Below are the code and all the weights of a small trained network. Each question names an input and a target symbol and asks about switching units off, where a switched-off unit gives its printed mean instead of its output.

import numpy as np


def w(rows, s, z=0):
    codes = np.array(rows[::2]) - 128.0
    scale = np.full(codes.shape[1], s)
    scale[-1] = z or s
    return codes * scale


def norm(h):
    return h / np.sqrt((h * h).mean(-1, keepdims=True) + 1e-5)


def f(y):
    return np.maximum(y, 0)


def softmax(a):
    e = np.exp(a - a.max(-1, keepdims=True))
    return e / e.sum(-1, keepdims=True)


def log_softmax(a):
    a = a - a.max(-1, keepdims=True)
    return a - np.log(np.exp(a).sum(-1, keepdims=True))


def net(x, mask):
    ids = ['ΠΦαβζημτψω'.index(c) for c in x.split()]
    T = len(ids)
    res = E[ids] + P[:T]
    u = 0
    for l in range(3):
        r = norm(res)
        for j in range(2):
            rows = slice(2 * j, 2 * j + 2)
            q, k, v = (r @ M[l][rows].T for M in (Q, K, V))
            z = softmax(np.where(np.tri(T) > 0, q @ k.T / 2**0.5, -1e9)) @ v
            o = O[l][rows]
            res = res + np.where(mask[u + j], z, o[:, -1]) @ o[:, :-1]
        u += 2
        y = f(norm(res) @ A[l][:, :-1].T + A[l][:, -1])
        res = res + np.where(mask[u : u + 4], y, B[l][:, -1]) @ B[l][:, :-1]
        u += 4
    return log_softmax(norm(res)[-1] @ U[:, :-1].T + U[:, -1])


Q, K, V, O, A, B = {}, {}, {}, {}, {}, {}
E = w([
[201,140,200,111],'Π',
[169,145,134,115],'Φ',
[117,98,95,76],'α',
[87,108,157,93],'β',
[169,115,96,128],'ζ',
[124,112,138,64],'η',
[92,6,214,172],'μ',
[100,116,114,90],'τ',
[102,175,56,152],'ψ',
[136,33,85,58],'ω',
],0.013)
P = w([
[184,114,9,248],'0',
[253,64,160,146],'1',
[184,95,207,111],'2',
[200,92,252,125],'3',
[222,36,168,148],'4',
[217,40,211,166],'5',
[228,62,250,155],'6',
[254,13,211,166],'7',
[215,26,202,210],'8',
],0.0021)
Q[0] = w([
[171,217,126,127],'L0H0',
[185,50,190,32],'L0H0',
[94,231,2,5],'L0H1',
[172,25,58,61],'L0H1',
],0.0056)
K[0] = w([
[182,204,126,125],'L0H0',
[128,114,253,133],'L0H0',
[108,189,88,189],'L0H1',
[196,36,78,104],'L0H1',
],0.0076)
V[0] = w([
[96,221,102,182],'L0H0',
[200,94,205,213],'L0H0',
[204,2,135,233],'L0H1',
[121,104,189,7],'L0H1',
],0.0037)
O[0] = w([
[218,41,110,218,2],'L0H0',
[81,204,125,189,169],'L0H0',
[215,203,124,26,201],'L0H1',
[49,219,2,237,219],'L0H1',
],0.0042,0.0032)
A[0] = w([
[166,205,83,124,150],'L0N0',
[57,48,164,58,123],'L0N1',
[44,131,118,253,248],'L0N2',
[155,169,26,51,197],'L0N3',
],0.0054,0.0014)
B[0] = w([
[179,45,172,181,188],'L0N0',
[136,28,62,165,224],'L0N1',
[165,171,128,151,152],'L0N2',
[91,209,254,100,252],'L0N3',
],0.0065,0.0049)
Q[1] = w([
[105,54,7,193],'L1H0',
[1,30,186,125],'L1H0',
[49,68,101,63],'L1H1',
[70,65,30,137],'L1H1',
],0.0062)
K[1] = w([
[187,14,129,151],'L1H0',
[82,131,143,227],'L1H0',
[89,76,223,97],'L1H1',
[58,2,101,70],'L1H1',
],0.0071)
V[1] = w([
[203,2,84,207],'L1H0',
[111,151,85,30],'L1H0',
[91,107,112,152],'L1H1',
[152,171,94,197],'L1H1',
],0.0072)
O[1] = w([
[254,89,126,132,25],'L1H0',
[191,238,80,236,158],'L1H0',
[86,58,135,66,41],'L1H1',
[137,223,187,124,2],'L1H1',
],0.0069,0.0026)
A[1] = w([
[241,253,193,185,100],'L1N0',
[141,96,188,219,254],'L1N1',
[45,45,34,167,99],'L1N2',
[235,30,165,114,144],'L1N3',
],0.0048,0.0024)
B[1] = w([
[212,50,109,26,255],'L1N0',
[239,218,163,68,206],'L1N1',
[205,125,88,33,196],'L1N2',
[75,213,132,254,204],'L1N3',
],0.0052,0.0048)
Q[2] = w([
[76,112,52,78],'L2H0',
[2,156,51,147],'L2H0',
[146,112,169,120],'L2H1',
[188,63,143,95],'L2H1',
],0.0073)
K[2] = w([
[219,186,215,83],'L2H0',
[201,190,118,216],'L2H0',
[143,101,111,50],'L2H1',
[2,146,171,88],'L2H1',
],0.0083)
V[2] = w([
[91,75,118,71],'L2H0',
[232,157,129,121],'L2H0',
[2,163,250,86],'L2H1',
[191,144,121,229],'L2H1',
],0.0044)
O[2] = w([
[254,68,162,122,181],'L2H0',
[109,241,177,63,250],'L2H0',
[195,71,143,30,51],'L2H1',
[82,118,117,148,40],'L2H1',
],0.0076,0.0016)
A[2] = w([
[112,3,221,35,184],'L2N0',
[139,151,107,121,2],'L2N1',
[136,168,124,238,36],'L2N2',
[49,103,139,155,79],'L2N3',
],0.0058,0.002)
B[2] = w([
[122,177,181,102,252],'L2N0',
[67,46,84,75,128],'L2N1',
[130,97,253,79,140],'L2N2',
[31,3,244,144,140],'L2N3',
],0.0049,0.0042)
U = w([
[202,116,78,81,204],'Π',
[113,118,75,165,143],'Φ',
[74,120,146,184,156],'α',
[152,10,216,130,97],'β',
[52,56,106,104,150],'ζ',
[107,126,116,82,4],'η',
[178,222,159,146,187],'μ',
[84,123,154,154,30],'τ',
[127,160,11,151,112],'ψ',
[72,129,140,172,81],'ω',
],0.012,0.0036)

Each question gives the input, a string of symbols that net reads in full, and the target symbol t.
The units are the heads (2 rows each of Q, K, V and O) and the neurons (one row each of A and B). Each row of codes is followed by its name. A weight is (code - 128) times the scale printed after its matrix; where a second scale follows, it is the last column's (O, A, B and U).
mask holds one flag per unit, layer by layer, with each layer's heads first. A switched-off unit (its flag False) gives its mean, the last column of its rows in O or B, instead of its output. The means were averaged over made-up inputs and are rounded, as every weight is.
A unit's drop is (log p(t) with every unit on - log p(t) with that unit switched off) / (log p(t) with every unit on - log p(t) with every unit switched off).
The circuit of an input: a set's keep is (log p(t) with only the set's units on - log p(t) with every unit switched off) / (log p(t) with every unit on - log p(t) with every unit switched off). Starting from the 12 units with the biggest drops (on a tie, the unit counted first), units are removed one at a time, each time the one whose removal leaves the highest keep (on an exact tie, the one counted first), for as long as the keep stays at least 0.8.
units of the circuit, in order: the units of the circuit, biggest drop first
unit that matters most: the unit with the biggest drop
k most important neurons: the k neurons with the biggest drops, biggest first
k most important neurons of layer l: the k neurons of layer l with the biggest drops, biggest first
heads that matter: for each layer, one digit per head in row order, 1 if its drop is at least 0.15 and else 0, layers parted by /
drop of u: that unit's drop, to one decimal
input β Φ ω, target ζ: 4 most important neurons => [L0N0, L1N1, L0N3, L1N3]
input ψ ζ η, target β: 2 most important neurons => [L0N1, L1N1]
input η ζ η τ, target ζ: 3 most important neurons => [L0N3, L0N1, L1N1]
input β β τ τ, target Π: units of the circuit, in order => [L0N1, L0H0, L1H0]
input Φ ω τ Φ Π β, target ζ: units of the circuit, in order => [L1H1, L0N3, L2H0]
input τ ψ α α η μ ψ, target Π: most important neuron of layer 0 => [L0N3]
input η ζ τ α β, target Π: units of the circuit, in order => [L0N3, L1N2]
input ω η ω Φ ψ β Φ ω, target ζ: 2 most important neurons of layer 1 => [L1N1, L1N0]
input ψ ψ α μ ψ ζ ω τ, target β: heads that matter => 11 / 10 / 00
input ζ η Φ ω η ψ Φ ψ, target Π: 2 most important neurons => [L1N0, L0N0]
input η η η η ω β τ, target ζ: units of the circuit, in order => [L1H1, L1H0, L0H1, L2H0]
input ζ ω τ ω, target ψ: heads that matter => 11 / 11 / 01
input η Φ η, target ζ: 3 most important neurons => [L0N1, L0N3, L1N1]
input ψ β η, target β: units of the circuit, in order => [L1H0, L0N1, L0H1, L0H0]
input α Φ ζ ζ μ Φ Π β, target ζ: 2 most important neurons of layer 0 => [L0N0, L0N3]
input η τ β, target Π: heads that matter => 10 / 00 / 01
input η η μ α, target ζ: unit that matters most => L1H0
input Φ τ α ψ τ η Π Π α, target ζ: 2 most important neurons => [L0N1, L1N1]
input α ω η, target ψ: 2 most important neurons of layer 1 => [L1N2, L1N3]
input η ψ η, target ζ: drop of L2H1 => -0.2
